Below are the code and all the weights of a small trained network. Each question names an input and a class and asks about switching units off, where a switched-off unit gives its printed mean instead of its output.

import numpy as np


def w(rows, s, z=0):
    codes = np.array(rows[::2]) - 128.0
    scale = np.full(codes.shape[1], s)
    scale[-1] = z or s
    return codes * scale


def f(y):
    return y / 2 * (1 + np.tanh(0.7978845608 * (y + 0.044715 * y**3)))


def log_softmax(a):
    a = a - a.max(-1, keepdims=True)
    return a - np.log(np.exp(a).sum(-1, keepdims=True))


def net(x, mask):
    res = np.array(x, float).reshape(1, 8) / 4 @ E
    y = f(res @ A[0][:, :-1].T + A[0][:, -1])
    res = res + np.where(mask, y, B[0][:, -1]) @ B[0][:, :-1]
    return log_softmax(res[-1] @ U[:, :-1].T + U[:, -1])


A, B = {}, {}
E = w([
[132,133,126,129,149,126,121,130,119,125,130],'x0',
[158,199,24,115,81,30,77,127,163,172,149],'x1',
[251,54,179,25,99,110,97,174,128,84,64],'x2',
[138,134,141,125,153,120,121,114,134,135,135],'x3',
[131,116,134,138,137,112,122,131,130,144,114],'x4',
[125,118,120,124,131,137,128,135,128,129,133],'x5',
[86,164,121,156,154,138,54,150,227,47,55],'x6',
[127,130,123,127,129,130,126,129,121,122,128],'x7',
],0.014)
A[0] = w([
[200,167,30,98,84,52,95,139,148,169,156,193],'neuron 1',
[108,130,138,165,139,140,51,141,201,41,88,2],'neuron 2',
[90,85,189,153,171,204,151,110,122,99,101,208],'neuron 3',
[161,147,153,136,123,113,156,160,125,125,133,87],'neuron 4',
[177,168,57,94,108,92,116,141,155,177,139,37],'neuron 5',
[53,181,111,234,156,165,183,84,111,198,161,210],'neuron 6',
[56,216,55,232,123,110,36,118,225,136,146,130],'neuron 7',
[208,113,149,58,93,98,75,200,145,81,104,232],'neuron 8',
[180,124,114,72,128,130,123,137,126,111,75,5],'neuron 9',
[176,56,187,99,77,158,131,125,74,126,116,165],'neuron 10',
[138,120,113,128,105,138,92,91,50,184,170,245],'neuron 11',
[65,135,56,154,125,95,95,130,220,120,118,107],'neuron 12',
[69,140,147,119,152,140,67,167,178,70,67,157],'neuron 13',
[185,84,208,103,154,151,138,174,74,110,109,164],'neuron 14',
[157,139,95,99,117,96,127,135,106,142,128,32],'neuron 15',
[245,81,131,70,94,125,100,158,169,96,104,48],'neuron 16',
[107,145,132,140,156,164,91,125,215,62,31,218],'neuron 17',
],0.011,0.0093)
B[0] = w([
[136,136,41,137,100,105,64,151,117,117,191,230],'neuron 1',
[23,105,156,106,62,121,111,44,11,176,96,190],'neuron 2',
[70,88,135,171,57,105,76,68,95,156,110,215],'neuron 3',
[132,98,115,120,120,114,94,110,149,134,135,131],'neuron 4',
[60,72,138,100,36,131,153,58,96,199,139,174],'neuron 5',
[101,106,68,190,52,74,73,70,125,158,112,255],'neuron 6',
[148,144,170,70,181,189,201,176,183,79,139,254],'neuron 7',
[87,118,185,92,117,180,157,104,87,151,45,231],'neuron 8',
[193,146,60,186,87,66,62,183,177,99,206,156],'neuron 9',
[170,158,124,127,199,154,160,160,167,86,114,196],'neuron 10',
[60,88,123,131,123,123,149,107,112,158,86,194],'neuron 11',
[166,150,172,100,198,119,145,163,139,103,130,197],'neuron 12',
[149,119,113,159,113,74,109,129,90,152,147,209],'neuron 13',
[178,134,176,97,164,167,126,164,158,105,119,201],'neuron 14',
[99,121,143,101,130,144,135,102,76,143,111,144],'neuron 15',
[117,124,83,159,49,127,78,97,77,160,119,201],'neuron 16',
[170,154,106,203,114,57,65,156,154,106,187,233],'neuron 17',
],0.012,0.027)
U = w([
[63,107,192,100,101,145,126,89,61,163,61,210],'0',
[148,128,102,158,101,77,76,151,114,132,202,121],'1',
[202,167,225,61,237,211,193,250,205,45,128,253],'2',
],0.013,0.0027)

Each question gives the input, the list of numbers given to net, and the class t.
The units are the neurons (one row each of A and B). Each row of codes is followed by its name. A weight is (code - 128) times the scale printed after its matrix; where a second scale follows, it is the last column's (A, B and U).
mask holds one flag per neuron, in row order. A switched-off neuron (its flag False) gives its mean, the last column of its row in B, instead of its output. The means were averaged over made-up inputs and are rounded, as every weight is.
A unit's drop is (log p(t) with every unit on - log p(t) with that unit switched off) / (log p(t) with every unit on - log p(t) with every unit switched off).
The circuit of an input: a set's keep is (log p(t) with only the set's units on - log p(t) with every unit switched off) / (log p(t) with every unit on - log p(t) with every unit switched off). Starting from the 12 units with the biggest drops (on a tie, the unit counted first), units are removed one at a time, each time the one whose removal leaves the highest keep (on an exact tie, the one counted first), for as long as the keep stays at least 0.8.
units of the circuit, in order: the units of the circuit, biggest drop first
unit that matters most: the unit with the biggest drop
k most important neurons: the k neurons with the biggest drops, biggest first
drop when u is switched off: that unit's drop, to one decimal
input [4,5,-5,-3,7,3,6,0], class 2: unit that matters most : neuron 7
input [-2,6,2,-6,-7,0,-5,-2], class 0: 3 most important neurons : neuron 17; neuron 5; neuron 11
input [0,-7,-6,-7,-2,4,7,-3], class 1: 2 most important neurons : neuron 17; neuron 8
input [8,6,-1,-8,2,-3,4,7], class 2: 2 most important neurons : neuron 7; neuron 6
input [3,3,8,-8,3,7,-6,4], class 0: 2 most important neurons : neuron 8; neuron 16
input [-7,5,7,-1,0,-5,-6,-6], class 0: 2 most important neurons : neuron 8; neuron 17
input [2,-8,6,4,7,1,-7,-5], class 2: 2 most important neurons : neuron 10; neuron 14
input [-6,2,2,4,-1,-8,-3,-7], class 0: 2 most important neurons : neuron 17; neuron 7
input [-1,7,5,2,-1,-7,0,0], class 0: 3 most important neurons : neuron 8; neuron 17; neuron 5
input [-6,-4,-5,-1,3,4,1,0], class 1: 2 most important neurons : neuron 8; neuron 2
input [-7,6,4,2,-6,3,0,-2], class 0: 2 most important neurons : neuron 8; neuron 17
input [8,-8,-8,1,-5,-7,2,-6], class 1: 3 most important neurons : neuron 8; neuron 6; neuron 2
input [3,-4,-8,4,0,-1,6,-4], class 1: drop when neuron 8 is switched off : 0.4
input [6,7,-1,-4,-1,-8,2,3], class 2: units of the circuit, in order : neuron 7
input [-4,-2,-1,-6,-4,5,1,-8], class 1: drop when neuron 2 is switched off : 0.9
input [5,-7,-2,-6,-3,-4,4,-7], class 1: drop when neuron 8 is switched off : 1.2
